Each row has a class, written after it.
[ -5  16 -29  -1  30 -14  16  20  29 -33  20  -3   8   3 -28 -25 -16  -2
  24   4  -8 -16 -22  16  -4  25 -16  10 -10 -14 -16 -16  10   3   0  30
 -10   8]  Q
[ -2 -10  10   8 -13   2 -17   7   2 -27   4 -20  -5  27   6 -23  19  -4
 -24  33  -9 -42  38 -18   6 -18  25  -5 -18   0 -34 -12 -11 -24 -20   0
  22 -34]  V
[-42  48 -40 -27 -17  -4 -26  23   7  -6  13   0 -34 -22  14 -42  32  18
  12  18 -20  -3  58  -7 -26  -3  41   5 -75 -19  55   2  21 -19   2  20
 -30 -18]  E
[ 33  12 -13  10  -7  -9 -14 -46 -18   7   8   3 -24 -18  30 -44  25  24
  -1 -14  -3 -13  -2 -27 -18  16 -14   3   7  15 -22 -38   2 -28 -26  41
  21  13]  Y
[-46 -48   5 -17  -8  32  37 -68 -48 -52  20 -28  31  27 -23  25 -48  30
 -18  10  16 -14  -3  16   3 -38  -9  21  24 -56  -7  33  10 -10 -43 -18
  40 -11]  T
[ -2  40  13  -2 -10  11 -28  25   2  29 -63   1 -48  -7  40 -23  -5  30
 -41 -35  15  33 -10 -20  -1  15 -42  -1  26  27   7  -9 -31  28  25 -26
 -21   8]  H
[ -9  21   6   7   9  -7   2   5  20  18  -6   0  -4 -14 -11  15   4  -1
 -16  -9 -20  10 -13 -22  10   6  -2  -6  11  -4   2 -19 -12   2   7   3
   0  17]  G
[ -3   9  10   6  13  -3   0  10   1  16 -12   0  -7 -22 -14  12  14   0
 -26 -18 -13  12 -13  -9   1   1   7  -8  -8   0  12 -16 -14   6   1   9
   9  -4]  D
[  3   4   1   8  10  -9   7  20  26  23  -9   3   3 -11 -12  15 -11   1
 -35 -14  -3  12 -18 -16  17  -8   0 -20  -4  -1   5 -16  -8   1  14  10
   2  -3]  Q
[ 32 -21  34  14  19  14   1  38 -11  -5   0  23  -1   5  -4  12  26 -49
 -10 -31  18  -6 -15 -32  36   9  65   5  22 -20 -37  -3   4 -10  -4 -61
  12   0]  G
[ -1   8  -9  -8  13 -10   8 -10 -14  13  -6   8  17  -4  -4  26   0   4
  -3 -15  -3   4  -5  10  -4   6  -4  -8 -23  21   7  15  27   3  10 -15
 -10   7]  D
[ -6   7  -2  -6  26 -19 -15  -8  40 -24   0 -15   1 -24 -24 -39  44   7
  13 -26 -21 -12  52  -1   7  12  40 -10 -26 -26 -33 -20   2 -31 -14   2
 -22  30]  E
[  61  -24    9   -3  -24   -9    5  -28    0   56  -31   11  -48  -40
    0   56   11    9 -114   10    6  -31   -7  -35  -18  -15   44  -38
  -11  -16    9   36   12   -7   32   31   -3  -25]  E
[  9  10   3  -9 -21  -8   2  48   2  21  -3   2   0  22  18  38 -41   2
 -63   1  18   0 -22   5 -37  -8   3 -37   4  23 -25 -12 -32   1  32   0
 -15  -6]  Q
[  3   8 -11 -15  -8 -18  -7   6  -6   7  33  -9  10  15 -14  21 -15   5
   4  13   8  -3  -2  12  11   9  13   4 -13  12  -8  19  18   8  -9   0
   2  14]  T
[  0  18  -3 -10  12 -13  -4   0   8   0  18  -1  -5  11   3  29  -2  11
  11   2  -7  -4  -4   3   0   7   0  -5 -15   6  -3  19  19   4  12   1
  -6  26]  G
[ 44 -43   7  -4 -13 -17 -30 -18  11   7  24 -21 -32 -16 -11 -16  34  29
 -12 -25   4 -33   5  18  12 -16  17  27 -29   2  -9  21  -2 -23  13  32
  13  -8]  B
[  8   7  -5  -4   1 -16   3  -8   5   1  25 -17  -7  17   6   2   0  -5
  14   6 -13  -9   9  16   6   7   4   3 -21 -12   7  10   2   9 -16   3
   1  12]  V
[ 13  -2  11  -6 -45   7 -22  -3  12 -15  -3 -13 -10  24  26 -30  -6  15
 -11  18  -2 -28  24  12 -36   0  19  -8   6  23   4 -36 -39   0   6   9
 -18  26]  B
[-20  28  47  23 -30  35   4   6 -13   5 -10   3 -21   0 -36 -13 -10   7
 -10 -10 -45 -19 -23 -53  42  15   3  16   2  45  17 -11 -38  13 -46  19
  -8  -2]  G
[ 29 -31  18   7 -13   0  -9  22 -41 -33 -15 -19 -20  32 -11 -21  -5  -9
 -11  20   5   1  11  11   9  -1  16 -18   2  -7 -35 -27 -25  -1 -17  12
  10 -15]  V
[ -9   9  11   7   3   2 -13   5   3  12 -19 -11  -9   1  -5  10   6  -6
 -33 -15  -9   9   0 -17   1   1  -2  -9   3 -10   8 -20 -12  -2  -4   2
  -6   6]  H
[-43 -12  16   6   7   6  23 -11 -13 -52  13 -20  42  19  -3 -21 -38  -9
  12  -2 -19   1  -7   6  -6 -17 -18  -2  13   4  17   7 -28 -13 -33 -41
   3  20]  H
[ -7  18   4   5  11  -9   3   7  19  21   3 -12 -10  -5  -7  14   6  -8
 -23   4  -9  11  -2  -9  15  -4   7 -18   1 -13  12 -18 -17   4 -19   7
  13 -11]  V
[-32  15 -17  -7  -7   0  25 -74  27  -2 -48  13  -1   7  33 -15 -24  14
 -29  24  13   0   9  -3  -8  -5  12 -38  46  20  14   9  17 -25 -14 -35
 -49  26]  B
[-10   9   7  11   6 -10 -14  -2  20  18 -14  -5 -18 -14 -19   2  15  -9
 -20  -7  -8  12 -10  -9  17   4  14  -2  -2   3  11 -24  -5  -7  -5  19
   5   2]  Y
[ 51  12  19  -7 -25   4  -8 -11  -1  -3  16 -10 -32  20   6 -29   8  27
   2  21 -19 -34  20   3 -21   5 -56  -2 -13  28 -14 -24  -9   0  -4  56
   8   1]  V
[ 23   9  -4  -2   5  -2 -50  12 -20  -6   6  -8 -50  -8  18 -28  33   3
 -33  -6   5 -16  -1  -8  -7 -12 -11   9  -4   3 -25  -7 -10 -18  23  43
  43 -34]  V
[ 35 -23  11   8   0  21 -14  22 -47  -1   3  -8   0  -6  17  28  22 -25
  -4   9 -20 -25  19  15 -20   3  18  29   8  -7 -42 -21 -26  -3   3 -12
  21 -17]  D
[-27  32  -1  14  10   0 -24 -12  27  11 -29  22 -23   3  60  -1 -22  -1
 -32   9   4  -1 -26  -9  -5  10  14 -16  62  20 -24  10 -25 -24 -13  13
 -15   5]  G
[ 33 -16 -47  12  -5  -2  12  -9   3   7 -10  10  11 -29 -30 -18  11  17
   4  26  12 -24   2   0 -28  20  -4  17 -13  10 -13 -11  34   8 -10  14
  -3 -25]  D
[-25  50 -43  12  39 -10   6 -60  18  13 -14  29  33 -24 -14  22 -58   4
 -24 -24  13  49 -13 -10 -33   9 -42  34  26  -6  11  20  29  21   1 -11
  24   0]  T
[ -2  18   9   1   2  -6  -9  15   9  25  -2   5   3  -4 -24  12  -9  -9
 -33  -8  -5  11 -18 -20  19  -4 -15 -12  10  12   8 -18 -10   0  -9  -2
  10  -7]  T
[-14  14  -1  -3  10  -9  -8 -13   8  -8  18  -7 -16  15   5   0  -1   0
  29  18  -6  12   4  19   0   4  -4   6  -3  -7   1   4   8   2 -14  22
  -7  21]  Y
[  0  17   4  -5  13  -6  -4   8   4  20   5   0   0  -4 -22  14  -7  -2
 -33  -2  -3   6 -11 -14  13  -4   0  -8   1  -5   7  -9   0   0  -8   6
  14  -5]  T
[  4   4  -5   5   9  -7  -5  -5  11   5  -6  -1  -7   6   9   0  -5   0
  18   3  -4  -5  -5   8   2  16   2  10 -10  -5  -2   1  12   8  -5   6
  -8  13]  Y
[ -8   8   2  11   8  -8  -4  -3   9  22 -26  -8   3 -15 -17  12   8   1
 -35 -21  -6  17   0 -17  10   3   0 -19   1   1  10 -14  -7  -2 -12 -13
 -11   6]  H
[  0   0   3  -1 -34  17  -5  -9   2   4   4  -4  14   1   3 -22  14  11
  26  23   9 -11  42  25  -6  23  19  27   7   0 -25 -34  -7  -1 -10  15
 -13   7]  Y
[ 41 -19  -1 -12 -11 -22 -21  10 -25  -3  11 -28 -36   9 -23 -29  38  14
 -24   3 -11 -16  37  12 -12 -14  20   4 -43   8 -18 -21 -12 -23  -1  -3
 -19 -10]  B
[ 12   1  13  -8  11  21  -5  44  23  -2  15  12   2  16  43  -9  -7   9
   4   1   0 -31  15  10 -10 -15  13   0 -29 -25  10   6  -9  -2   4  -6
  -3 -19]  Q
[  6  -6 -10 -12   9 -20   3  -6  -6  -7  30  -9  -5   2  -9 -16   1   6
  15  -3   8  17  -1  17   4  -8   9   7  -5  -2  -1   7  12 -11  10   4
  -6  17]  B
[  9 -18  26  -1 -38 -19  -5   8   7 -28   2 -16  -1  15 -17 -22 -22  23
   0 -11 -21 -12  12  -4   1  -9 -38  -3 -33   9  -3 -11 -31 -17 -10   5
  12   0]  T
[ -11   -7  -18    7  -37  -52   34   26   40  -55  -22    3  -10  -36
   15  -16  -31   20   34   11   16   24  -25   -1   24   34   54 -100
    0    1  -22    0  -33  -25  -19   20  -21   41]  Q
[ 20  -9 -26   2 -15  14 -29   4   6 -19 -12 -12  -6 -26 -15 -39  38  16
  -1  28  18 -39  34  -4 -12  14  40   1  -6  11 -17  -4  10   3  -6  -6
  -6   3]  H
[-32  14 -25  35   2   8 -34  22  75  15 -43  -3  54 -84 -50  25  25  -2
  15 -11 -14  -6  14 -12   7  27  27 -15  26  39 -37 -61 -31  10   6  10
  14  16]  D
[-10  15  11   5  14  -4   2   0  12  10 -15   2  -2 -22  -9  18  18   0
 -18 -18 -17   6  -6  -8   1   6   3 -13  -7  -7   7 -14 -12   5  -1   5
   6   1]  D
[ -1  20  12   0  12 -10  -9  17  17  18   5   2  -6  -3 -21  10  -6  -5
 -37  -3  -5   9 -13 -18  11  -4   2 -13   2  -3  10 -13 -15   2 -15   5
  15  -6]  T
[-67  48 -29   3  28 -35 -30  26  11 -64 -31  26  12 -18   0  -3  -9 -33
   5 -16   8  37  17 -31  12   8  60 -40 -22  -1 -30  10  33 -59  16 -20
  17  -6]  T
[ 21  43 -31   1 -19  13  15  23   6  71  -8  19  15 -37  -7  93   5 -22
 -10   0  11  -3  24  18 -20  65  53  26 -10  29   2  -8  32  -9  -9 -16
 -35 -18]  H
[ -7  19   2   4  12  -1   5   7  16  25  -4 -11  -1  -6 -11  15  -2  -9
 -21  -3 -15   6   4  -6   8  -3  -1  -7  -2  -7   9 -17 -12   2  -9   0
   7 -10]  V
[ -3  19   0  -4   3  -7   1  26   3  22   9   1   1  -2 -17  22  -9  -9
 -23   5  -2  13 -10 -17  13   1   6 -11   1  -8   6 -19  -4   0 -12  -2
  12  -9]  T
[-50  45  26  18 -44   9 -41 -59  27 -28 -48  35 -39 -22  64   2 -17  -2
 -38 -31 -15 -22   5 -12 -39  12  45 -23 -10   5  34  28 -52 -33 -20  34
  -3  -4]  Y
[  3  -2 -26 -10   3 -67  24  -4  83 -10   4  -4  26 -16 -48   3  27 -22
 -24  15 -12 -29   4   6 -22   9  -2 -54 -16 -18 -21 -26   6 -35  33 -20
 -38  32]  G
[-41  18 -13   1   5  11   5 -28 -19  -2  27  15  31 -43   4 -39   6 -12
  26 -27 -15  21  24   3 -21 -17  21  34   1 -13  -3  34  -8  -8   6 -23
  -4  18]  D
[ -5 -29   8   7 -38  23  39 -80 -27  24 -49   6 -21  26  10  16 -26  20
 -72 -25  -2 -24   5 -25   1   2  34  45  -4 -24  23  23  40 -35 -19 -21
 -20 -18]  G
[-14  14   7 -10 -24  17  -4  39  -2 -18  -2 -25 -17   6 -11 -14  16  27
 -27  10  -7 -52   3  -3 -30  20  11  23 -23  -2 -30 -28 -28  11  12  27
   6 -23]  D
[-21 -12 -39  24 -25   0  -4 -57  -7  11 -48  -2  36 -71 -29 -14  -4  16
  28 -38 -15  12 -15  22  24  41 -27  37  28  34   2 -16 -10  18   0   3
  -4  20]  D
[-47 -12 -31   8 -46 -38  -8 -41  31  45 -33   8   2 -15  44  45  -5   0
 -32 -62   4  24 -22 -35   5 -14 -86 -11  12 -40 -13   3  19 -41  43   0
 -15  -7]  H
[-39  49  14 -15  13  35   7 -58  -4 -10 -21  19  37  -9  10  -5 -45  14
 -15  11  -5  15  37  22  -6   2 -34  65  29  22  17  29  27  -3  47  -4
  26   2]  T
[ -5   4   9   8  12   4   6  13   5  22 -22   7   0 -15 -16  22   7 -10
 -24 -17  -9  13 -17 -15   5   1   2  -9   4   2   6 -18  -2   4   5   0
   2  -5]  D
[ 10   6   1  -1  -2 -16   1 -10   3   8  17   5   2  16  14  24 -14   7
   9   2  -8  -5  -9  -1  -1   5   5 -12 -10  11   3  22   9   6  -5  -4
 -13  31]  G
[  9 -25 -17  11 -21  10 -27  -5 -21  24  18 -24   2  -1   0   7  23  27
  -5 -13  25   0  18  -4   5   4  23  28   4 -13 -30 -14   3   1 -34  15
  12  -7]  H
[-54  39  30  -4  43 -11 -10 -19 -11 -34  12   3  24  41   6 -50 -20 -26
 -10 -30 -46 -14 -18  -4  22   6 -48  16  -2 -68 -10  -7 -32   5  -9  24
  -6   1]  T
[ -1  -8  22  -9  15  -3 -23   6  32 -19 -19 -21  -9   9  -8 -15  21  18
  -5  -3  22 -11  -6  26  24  17  12  -3  12  14 -15 -31  -2  -3  15  16
  16  20]  Y
[ 36 -29 -11   8  -6  -2 -26   1 -19  44  -6  -4 -14 -17 -11  20  18  13
 -24 -13  24  11 -13  -1   2 -10   0  -6   8  23 -17 -34  12 -20  -8  24
  18 -15]  Y
[ 33  13  18   6  -3   9 -21   2   8   6  34   5   2 -11  39 -33  12  18
  12  21 -33 -45  31 -15 -22 -12 -13  35 -17   8 -19  20 -21   2  24  16
  17   5]  G
[-20  24   0  23   1  -2 -15 -19  17 -14 -13   7 -15 -15  21 -51   5  -2
   0  -2 -14 -18  -8 -24  10  21  -5  39  13  14 -23 -13  -9 -28  -9  29
  18 -17]  Y
[ 35 -27   3 -10 -29  16 -37  27   5 -10   2   8 -39 -50   0 -73  65  -3
  29  -3  16 -16  14 -25  39   2  39  -4  16 -15 -19  -9  10  -3  37  26
   1  24]  E
[ 25  -8  11   1  15 -16  -4  16  -6  -4   6   6  -4  -4   7 -37  -9  -3
 -12 -22  -7   6   0 -14   2  -5  16  -3 -12 -29  -8 -17  -1 -40   2  22
  24   1]  T
[-43  20 -37   0  26  -3  -1 -41 -29 -26 -50   9 -12  17   1 -77 -17  10
  17  12   9  22  31  18  -2  19  20  23  -3 -26 -48  31  37  -7 -17  -9
 -66   0]  Y
[ 18  12  -2  33 -18  29 -47  20  19  52  38  12  -8 -47  -3  -4  44 -27
 -12 -17   1   0  37 -36 -23  -7  51  56   8 -33 -22  -1 -29  12 -13  14
  18 -20]  H
[ -3  13  -7  -5   7 -21 -14 -18  20  -5   8  -3  -8  -4   2  -5  20   3
  20   2  -5 -13   5  16   7  15   4   0 -23   6   3   8  15  -3  -1   9
  -9  18]  Y
[ -1  17  15   2  10  -3  -2   4  13  22  -4   1  -7 -13  -7  20   7   4
 -27  -4 -16   6  -6 -17  10   0   9  -9   6   0   5 -13 -10  -1  13   7
   5  14]  G
